Below is a small trained network, with its code and all its weights. Each question gives an input and a target symbol and asks what happens when units are switched off, that is, made to give their printed mean instead of their output.

import numpy as np


def w(rows, s, z=0):
    codes = np.array(rows[::2]) - 128.0
    scale = np.full(codes.shape[1], s)
    scale[-1] = z or s
    return codes * scale


def norm(h):
    return h / np.sqrt((h * h).mean(-1, keepdims=True) + 1e-5)


def f(y):
    return np.maximum(y, 0)


def softmax(a):
    e = np.exp(a - a.max(-1, keepdims=True))
    return e / e.sum(-1, keepdims=True)


def log_softmax(a):
    a = a - a.max(-1, keepdims=True)
    return a - np.log(np.exp(a).sum(-1, keepdims=True))


def net(x, mask):
    ids = ['ΓΔΘΛΩβεζημτψ'.index(c) for c in x.split()]
    T = len(ids)
    res = E[ids] + P[:T]
    r = norm(res)
    for j in range(2):
        rows = slice(3 * j, 3 * j + 3)
        q, k, v = (r @ M[0][rows].T for M in (Q, K, V))
        z = softmax(np.where(np.tri(T) > 0, q @ k.T / 3**0.5, -1e9)) @ v
        o = O[0][rows]
        res = res + np.where(mask[j], z, o[:, -1]) @ o[:, :-1]
    y = f(norm(res) @ A[0][:, :-1].T + A[0][:, -1])
    res = res + np.where(mask[2:10], y, B[0][:, -1]) @ B[0][:, :-1]
    return log_softmax(norm(res)[-1] @ U[:, :-1].T + U[:, -1])


Q, K, V, O, A, B = {}, {}, {}, {}, {}, {}
E = w([
[214,116,67],'Γ',
[236,109,89],'Δ',
[232,128,80],'Θ',
[214,104,105],'Λ',
[206,114,71],'Ω',
[209,111,68],'β',
[207,114,71],'ε',
[197,111,96],'ζ',
[227,109,84],'η',
[39,148,75],'μ',
[208,148,238],'τ',
[179,161,254],'ψ',
],0.002)
P = w([
[97,141,141],'0',
[158,125,72],'1',
[42,1,115],'2',
[100,157,192],'3',
[139,116,87],'4',
[95,42,111],'5',
[96,174,200],'6',
[137,116,85],'7',
[127,74,101],'8',
[95,189,208],'9',
[135,119,78],'10',
],0.0059)
Q[0] = w([
[121,118,207],'h1',
[116,58,70],'h1',
[146,80,55],'h1',
[2,126,187],'h2',
[220,240,220],'h2',
[215,137,21],'h2',
],0.0055)
K[0] = w([
[147,97,79],'h1',
[112,173,126],'h1',
[100,175,170],'h1',
[195,50,183],'h2',
[97,74,77],'h2',
[69,254,125],'h2',
],0.0086)
V[0] = w([
[165,83,12],'h1',
[79,174,195],'h1',
[173,124,3],'h1',
[9,164,76],'h2',
[94,119,221],'h2',
[250,102,205],'h2',
],0.0037)
O[0] = w([
[197,73,4,155],'h1',
[136,158,194,130],'h1',
[133,131,53,219],'h1',
[49,199,58,254],'h2',
[128,162,185,68],'h2',
[179,72,198,3],'h2',
],0.0041,0.00058)
A[0] = w([
[115,36,155,134],'n1',
[125,183,188,251],'n2',
[132,165,254,114],'n3',
[202,106,113,118],'n4',
[58,117,95,36],'n5',
[92,130,113,53],'n6',
[114,94,64,57],'n7',
[73,133,117,66],'n8',
],0.0052,0.0013)
B[0] = w([
[2,63,55,243],'n1',
[86,157,193,218],'n2',
[155,103,198,203],'n3',
[177,82,119,254],'n4',
[187,103,128,181],'n5',
[169,131,105,145],'n6',
[134,105,200,234],'n7',
[169,141,111,157],'n8',
],0.0048,0.0017)
U = w([
[39,19,84,254],'Γ',
[93,12,114,130],'Δ',
[234,58,90,150],'Θ',
[121,137,247,194],'Λ',
[111,141,71,16],'Ω',
[152,151,110,93],'β',
[123,140,76,41],'ε',
[42,254,114,189],'ζ',
[195,90,87,63],'η',
[122,191,66,97],'μ',
[151,112,199,88],'τ',
[149,134,243,128],'ψ',
],0.0067,0.0033)

Each question gives the input, a string of symbols that net reads in full, and the target symbol t.
The units are the heads (3 rows each of Q, K, V and O) and the neurons (one row each of A and B). Each row of codes is followed by its name. A weight is (code - 128) times the scale printed after its matrix; where a second scale follows, it is the last column's (O, A, B and U).
mask holds one flag per unit, heads first, then neurons. A switched-off unit (its flag False) gives its mean, the last column of its rows in O or B, instead of its output. The means were averaged over made-up inputs and are rounded, as every weight is.
A unit's drop is (log p(t) with every unit on - log p(t) with that unit switched off) / (log p(t) with every unit on - log p(t) with every unit switched off).
The circuit of an input: a set's keep is (log p(t) with only the set's units on - log p(t) with every unit switched off) / (log p(t) with every unit on - log p(t) with every unit switched off). Starting from all 10 units, units are removed one at a time, each time the one whose removal leaves the highest keep (on an exact tie, the one counted first), for as long as the keep stays at least 0.8.
units of the circuit, in order: the units of the circuit, biggest drop first
unit that matters most: the unit with the biggest drop
which heads matter: for each layer, one digit per head in row order, 1 if its drop is at least 0.15 and else 0, layers parted by /
drop of u: that unit's drop, to one decimal
input ζ β ψ ψ Θ μ ψ τ Λ Λ μ, target ζ: which heads matter -> 10
input τ μ ε ε, target ζ: unit that matters most -> h1
input ζ τ Θ β Γ Δ ψ τ, target ζ: which heads matter -> 11
input ζ η Ω Λ, target Θ: which heads matter -> 10
input ζ Θ μ Θ ζ τ μ η μ η Λ, target ζ: units of the circuit, in order -> [h2, h1]
input Λ η Λ ε η Θ ε, target Θ: which heads matter -> 11
input η η Θ ζ, target Θ: which heads matter -> 10
input ζ η η τ μ Θ β μ η τ Θ, target ζ: which heads matter -> 11
input Θ Θ τ Ω Λ η Γ, target Θ: which heads matter -> 11
input ζ Θ ε Λ μ ψ ζ ζ, target ζ: which heads matter -> 11
input Λ η μ η, target ζ: units of the circuit, in order -> [h1, h2, n4]
input Δ η η Δ, target Θ: which heads matter -> 10
input ζ Θ μ Θ, target ζ: units of the circuit, in order -> [h1, h2]
input ζ β Θ Δ β ζ ζ ψ, target ζ: unit that matters most -> h2
input ζ η η μ τ, target ζ: which heads matter -> 01
input ζ Θ Δ τ ε, target ζ: which heads matter -> 11
input ζ ε Γ β Θ β μ η ζ ψ μ, target ζ: drop of h2 -> 0.2
input Θ Ω Λ Δ, target Θ: drop of h1 -> 1.0
input Λ μ ζ Δ, target ζ: drop of h1 -> 0.7
input Δ ζ Δ Ω η ζ Λ, target Θ: units of the circuit, in order -> [h1]
input β Θ Θ η μ μ Δ, target ζ: units of the circuit, in order -> [h1, h2]
input ζ Θ Θ η η, target ζ: units of the circuit, in order -> [h2, h1]
